Below are the code and all the weights of a small trained network. Each question names an input and a class and asks about switching units off, where a switched-off unit gives its printed mean instead of its output.

import numpy as np


def w(rows, s, z=0):
    codes = np.array(rows[::2]) - 128.0
    scale = np.full(codes.shape[1], s)
    scale[-1] = z or s
    return codes * scale


def f(y):
    return y / 2 * (1 + np.tanh(0.7978845608 * (y + 0.044715 * y**3)))


def log_softmax(a):
    a = a - a.max(-1, keepdims=True)
    return a - np.log(np.exp(a).sum(-1, keepdims=True))


def net(x, mask):
    res = np.array(x, float).reshape(1, 3) / 4 @ E
    y = f(res @ A[0][:, :-1].T + A[0][:, -1])
    res = res + np.where(mask, y, B[0][:, -1]) @ B[0][:, :-1]
    return log_softmax(res[-1] @ U[:, :-1].T + U[:, -1])


A, B = {}, {}
E = w([
[77,171,249],'x0',
[243,183,140],'x1',
[92,198,50],'x2',
],0.011)
A[0] = w([
[113,204,115,224],'n0',
[71,140,101,120],'n1',
[165,155,169,127],'n2',
[64,70,145,45],'n3',
[160,149,122,138],'n4',
[211,169,112,102],'n5',
[180,84,89,88],'n6',
[114,71,56,153],'n7',
[168,134,111,110],'n8',
[87,161,153,50],'n9',
[49,210,190,226],'n10',
[96,115,77,172],'n11',
[97,126,82,149],'n12',
[87,108,124,193],'n13',
[42,55,149,216],'n14',
[74,185,178,199],'n15',
[163,150,181,111],'n16',
[108,241,101,123],'n17',
[194,183,190,132],'n18',
[136,132,85,121],'n19',
[174,106,93,130],'n20',
[120,186,122,184],'n21',
[151,119,190,107],'n22',
[150,153,181,130],'n23',
[143,111,115,145],'n24',
[200,195,105,206],'n25',
[101,115,72,157],'n26',
[106,105,41,157],'n27',
[143,141,141,126],'n28',
[98,182,138,112],'n29',
[153,136,56,113],'n30',
[207,1,80,146],'n31',
[95,241,108,92],'n32',
[62,39,147,179],'n33',
[132,130,134,127],'n34',
[230,116,208,127],'n35',
[164,154,159,132],'n36',
[30,180,131,2],'n37',
[163,180,196,123],'n38',
[102,142,55,134],'n39',
[162,164,136,142],'n40',
[169,162,104,35],'n41',
],0.015,0.0083)
B[0] = w([
[160,197,130,192],'n0',
[121,150,93,161],'n1',
[92,172,115,168],'n2',
[116,26,157,170],'n3',
[110,65,138,151],'n4',
[179,105,223,187],'n5',
[158,34,206,167],'n6',
[141,190,64,193],'n7',
[163,107,186,149],'n8',
[184,154,151,144],'n9',
[56,68,159,249],'n10',
[141,209,98,176],'n11',
[85,204,95,164],'n12',
[150,229,122,177],'n13',
[238,130,175,239],'n14',
[91,69,142,215],'n15',
[92,140,128,169],'n16',
[212,94,235,182],'n17',
[91,130,54,205],'n18',
[121,143,136,150],'n19',
[162,112,206,167],'n20',
[139,168,152,168],'n21',
[33,138,84,169],'n22',
[99,174,130,171],'n23',
[191,152,156,142],'n24',
[61,10,181,218],'n25',
[111,185,90,172],'n26',
[103,159,116,195],'n27',
[92,144,100,137],'n28',
[208,145,191,152],'n29',
[147,177,129,174],'n30',
[181,80,235,227],'n31',
[182,81,248,175],'n32',
[217,125,254,219],'n33',
[155,118,115,129],'n34',
[60,171,81,219],'n35',
[63,109,82,163],'n36',
[170,228,102,166],'n37',
[85,118,61,191],'n38',
[93,185,72,176],'n39',
[112,99,109,160],'n40',
[197,157,141,142],'n41',
],0.0062,0.015)
U = w([
[181,128,247,234],'0',
[92,13,254,3],'1',
[40,183,47,169],'2',
],0.0089,0.0013)

Each question gives the input, the list of numbers given to net, and the class t.
The units are the neurons (one row each of A and B). Each row of codes is followed by its name. A weight is (code - 128) times the scale printed after its matrix; where a second scale follows, it is the last column's (A, B and U).
mask holds one flag per neuron, in row order. A switched-off neuron (its flag False) gives its mean, the last column of its row in B, instead of its output. The means were averaged over made-up inputs and are rounded, as every weight is.
A unit's drop is (log p(t) with every unit on - log p(t) with that unit switched off) / (log p(t) with every unit on - log p(t) with every unit switched off).
The circuit of an input: a set's keep is (log p(t) with only the set's units on - log p(t) with every unit switched off) / (log p(t) with every unit on - log p(t) with every unit switched off). Starting from the 12 units with the biggest drops (on a tie, the unit counted first), units are removed one at a time, each time the one whose removal leaves the highest keep (on an exact tie, the one counted first), for as long as the keep stays at least 0.8.
circuit, biggest first: the units of the circuit, biggest drop first
most important unit: the unit with the biggest drop
k most important neurons: the k neurons with the biggest drops, biggest first
drop of u: that unit's drop, to one decimal
input [0,3,-2], class 1: most important neuron : n7
input [0,-4,-7], class 0: circuit, biggest first : n25, n14
input [4,3,7], class 1: circuit, biggest first : n10, n25
input [-5,-2,-5], class 0: circuit, biggest first : n25, n10
input [-3,3,-1], class 1: circuit, biggest first : n25, n14
input [8,2,6], class 1: 3 most important neurons : n10, n15, n14
input [-2,-8,-1], class 0: 2 most important neurons : n33, n14
input [6,-4,4], class 0: 2 most important neurons : n37, n25
input [-2,-2,-6], class 0: 2 most important neurons : n25, n10
input [1,6,0], class 2: 2 most important neurons : n31, n33
input [-4,-8,0], class 0: 3 most important neurons : n33, n14, n35
input [-8,7,-3], class 1: 2 most important neurons : n25, n6
input [-3,5,-1], class 1: drop of n25 : 0.2
input [4,1,2], class 1: most important unit : n10
input [3,6,7], class 1: drop of n25 : 0.4
input [-6,-3,-6], class 0: drop of n10 : 0.1
input [-8,-2,2], class 2: drop of n7 : 0.1
